-205, -79, 148, 224, 32, -3
-102, 2, 222, 20, -21, 20
153, 54, -185, -102, -7, -10
-254, 133, 536, 83, -100, 41
224, 31, -105, 17, 64, 3
232, -33, -43, -243, 26, 24
223, -33, 112, 120, 130, 30
->
-254, 133, 536, 83, -100, 41
-205, -79, 148, 224, 32, -3
-102, 2, 222, 20, -21, 20
153, 54, -185, -102, -7, -10
223, -33, 112, 120, 130, 30
224, 31, -105, 17, 64, 3
232, -33, -43, -243, 26, 24

-388, -294, 182, 71
575, 408, 182, -183
-381, -338, 182, -29
-8, -47, 182, -93
-24, -47, 182, -59
->
-388, -294, 182, 71
-381, -338, 182, -29
-24, -47, 182, -59
-8, -47, 182, -93
575, 408, 182, -183

-100, 556, 349, 225, 37, 112, 372, 32, 319, -301, 386, -66, 187
321, -110, -2, -355, -84, -186, -462, -23, -41, 351, -75, -654, 159
444, 137, -79, -223, 38, 0, -244, -57, -115, 142, 61, -97, -289
-284, -120, 90, -169, 79, -48, -313, 11, 113, -154, -39, -130, -87
-258, -115, 212, 441, -176, 34, 568, 77, 205, -90, -88, 39, 484
8, -95, -257, -128, 120, 36, -190, -41, -220, -10, -63, 356, -402
->
-284, -120, 90, -169, 79, -48, -313, 11, 113, -154, -39, -130, -87
-258, -115, 212, 441, -176, 34, 568, 77, 205, -90, -88, 39, 484
-100, 556, 349, 225, 37, 112, 372, 32, 319, -301, 386, -66, 187
8, -95, -257, -128, 120, 36, -190, -41, -220, -10, -63, 356, -402
321, -110, -2, -355, -84, -186, -462, -23, -41, 351, -75, -654, 159
444, 137, -79, -223, 38, 0, -244, -57, -115, 142, 61, -97, -289

320, -18, -606, -337, -361, 171, 311, 191, -37
435, 23, -604, -414, -378, 253, 227, 328, 45
408, -62, -574, -406, -204, 225, -129, 464, 175
333, -72, -651, -304, -367, 293, -200, 279, 164
->
320, -18, -606, -337, -361, 171, 311, 191, -37
333, -72, -651, -304, -367, 293, -200, 279, 164
408, -62, -574, -406, -204, 225, -129, 464, 175
435, 23, -604, -414, -378, 253, 227, 328, 45

82, 229, 21, -71, -189
120, 305, 2, -108, -303
248, 666, 30, -251, -655
245, 643, 20, -240, -623
233, 619, 24, -193, -572
212, 582, 29, -189, -541
25, 68, -6, -51, -125
77, 192, 8, -79, -169
->
25, 68, -6, -51, -125
77, 192, 8, -79, -169
82, 229, 21, -71, -189
120, 305, 2, -108, -303
212, 582, 29, -189, -541
233, 619, 24, -193, -572
245, 643, 20, -240, -623
248, 666, 30, -251, -655

128, 175, -246, -21, -182, -109, 405, -256, 103
-28, -48, 13, 2, -61, -12, 5, -2, 7
-66, -299, -16, -89, 222, 306, -269, 260, -207
86, 235, -109, 45, -256, -240, 374, -273, 176
1, -165, -335, -91, -394, -13, 462, -173, 34
-234, -606, -41, -107, -99, 301, -184, 291, -224
-131, -474, -105, -134, 21, 318, -138, 242, -225
-157, -307, -35, -27, -328, -9, 96, 34, -3
->
-234, -606, -41, -107, -99, 301, -184, 291, -224
-157, -307, -35, -27, -328, -9, 96, 34, -3
-131, -474, -105, -134, 21, 318, -138, 242, -225
-66, -299, -16, -89, 222, 306, -269, 260, -207
-28, -48, 13, 2, -61, -12, 5, -2, 7
1, -165, -335, -91, -394, -13, 462, -173, 34
86, 235, -109, 45, -256, -240, 374, -273, 176
128, 175, -246, -21, -182, -109, 405, -256, 103
---
249, 371, 234, -184, -218, 259, 203, 93
-74, -194, 481, -199, -329, -63, 22, -309
398, 484, 119, -27, -53, 345, 79, 70
295, 603, 27, 65, -28, -599, 172, -167
-137, -445, 394, 131, -408, 497, 61, -668
57, 460, 190, -172, -501, 168, 264, 125
73, -91, 300, 78, -284, 375, 84, -446
->
73, -91, 300, 78, -284, 375, 84, -446
57, 460, 190, -172, -501, 168, 264, 125
-137, -445, 394, 131, -408, 497, 61, -668
295, 603, 27, 65, -28, -599, 172, -167
398, 484, 119, -27, -53, 345, 79, 70
-74, -194, 481, -199, -329, -63, 22, -309
249, 371, 234, -184, -218, 259, 203, 93

214, 204, 111, 159, 19, 255, -146, -11, 12, -97, -9, 207
-50, 91, -208, 101, 181, 27, -146, 22, 42, 108, 106, -28
346, -21, -208, 624, -206, -370, -195, 377, -108, 569, -527, 207
-248, 147, -26, 43, 181, 198, -340, 86, 132, 160, -67, 89
-512, -21, 247, -131, -13, 27, -98, 54, 102, 6, -67, 148
-50, -414, 65, -73, -142, 425, -1, 183, 42, 313, -354, 177
->
-50, -414, 65, -73, -142, 425, -1, 183, 42, 313, -354, 177
-512, -21, 247, -131, -13, 27, -98, 54, 102, 6, -67, 148
-248, 147, -26, 43, 181, 198, -340, 86, 132, 160, -67, 89
346, -21, -208, 624, -206, -370, -195, 377, -108, 569, -527, 207
-50, 91, -208, 101, 181, 27, -146, 22, 42, 108, 106, -28
214, 204, 111, 159, 19, 255, -146, -11, 12, -97, -9, 207

-21, -112, 456, 520, 226, 118, -274, 111, -126, 192
-190, 46, 194, 209, 121, -9, 15, -110, -195, -123
211, 126, 64, 116, -216, -264, 4, 1, 159, -77
-245, 78, 41, 84, 148, 162, 122, 183, -338, -26
-254, 199, 75, 142, -238, -448, 116, 205, -313, 75
76, 96, -138, 95, -65, -151, 50, -18, 8, 341
116, 203, 225, 470, -78, -290, -12, -44, -48, 130
153, -197, 164, -249, 368, 310, -42, 121, -126, 373
230, -71, 239, -611, 489, 134, 244, -201, -283, 386
->
230, -71, 239, -611, 489, 134, 244, -201, -283, 386
153, -197, 164, -249, 368, 310, -42, 121, -126, 373
116, 203, 225, 470, -78, -290, -12, -44, -48, 130
76, 96, -138, 95, -65, -151, 50, -18, 8, 341
-254, 199, 75, 142, -238, -448, 116, 205, -313, 75
-245, 78, 41, 84, 148, 162, 122, 183, -338, -26
211, 126, 64, 116, -216, -264, 4, 1, 159, -77
-190, 46, 194, 209, 121, -9, 15, -110, -195, -123
-21, -112, 456, 520, 226, 118, -274, 111, -126, 192

-244, 656, 415, 97, -486, -210, 344
-124, 734, 127, 598, -319, -145, 7
->
-124, 734, 127, 598, -319, -145, 7
-244, 656, 415, 97, -486, -210, 344

-225, 220, -23
209, 138, 43
400, 355, 28
-98, -289, -146
142, 159, -197
-349, -341, -666
-48, -58, -231
-562, 129, 223
272, -55, 45
190, 112, -6
->
190, 112, -6
272, -55, 45
-562, 129, 223
-48, -58, -231
-349, -341, -666
142, 159, -197
-98, -289, -146
400, 355, 28
209, 138, 43
-225, 220, -23

425, 532, 624, 550, -503, -655, -604, 696, 348, -473, 550, -627, 539, -495, 631, 354
-468, -542, -634, -558, 523, 718, 654, -740, -448, 501, -573, 658, -561, 520, -651, -447
-444, -545, -664, -564, 508, 712, 648, -752, -419, 485, -565, 680, -555, 497, -665, -436
->
-444, -545, -664, -564, 508, 712, 648, -752, -419, 485, -565, 680, -555, 497, -665, -436
-468, -542, -634, -558, 523, 718, 654, -740, -448, 501, -573, 658, -561, 520, -651, -447
425, 532, 624, 550, -503, -655, -604, 696, 348, -473, 550, -627, 539, -495, 631, 354

-247, -286, 46, 575, -218
599, -625, -417, 567, -645
115, -610, -10, -699, 33
-1, -332, -344, -171, 209
400, 16, -661, 405, -56
280, -431, 169, -135, 9
->
280, -431, 169, -135, 9
400, 16, -661, 405, -56
-1, -332, -344, -171, 209
115, -610, -10, -699, 33
599, -625, -417, 567, -645
-247, -286, 46, 575, -218

164, -79
-318, 68
77, 642
512, 190
417, -527
-118, -557
->
-118, -557
417, -527
512, 190
77, 642
-318, 68
164, -79

-414, 113
-404, 131
-639, 36
-528, 260
->
-528, 260
-639, 36
-404, 131
-414, 113
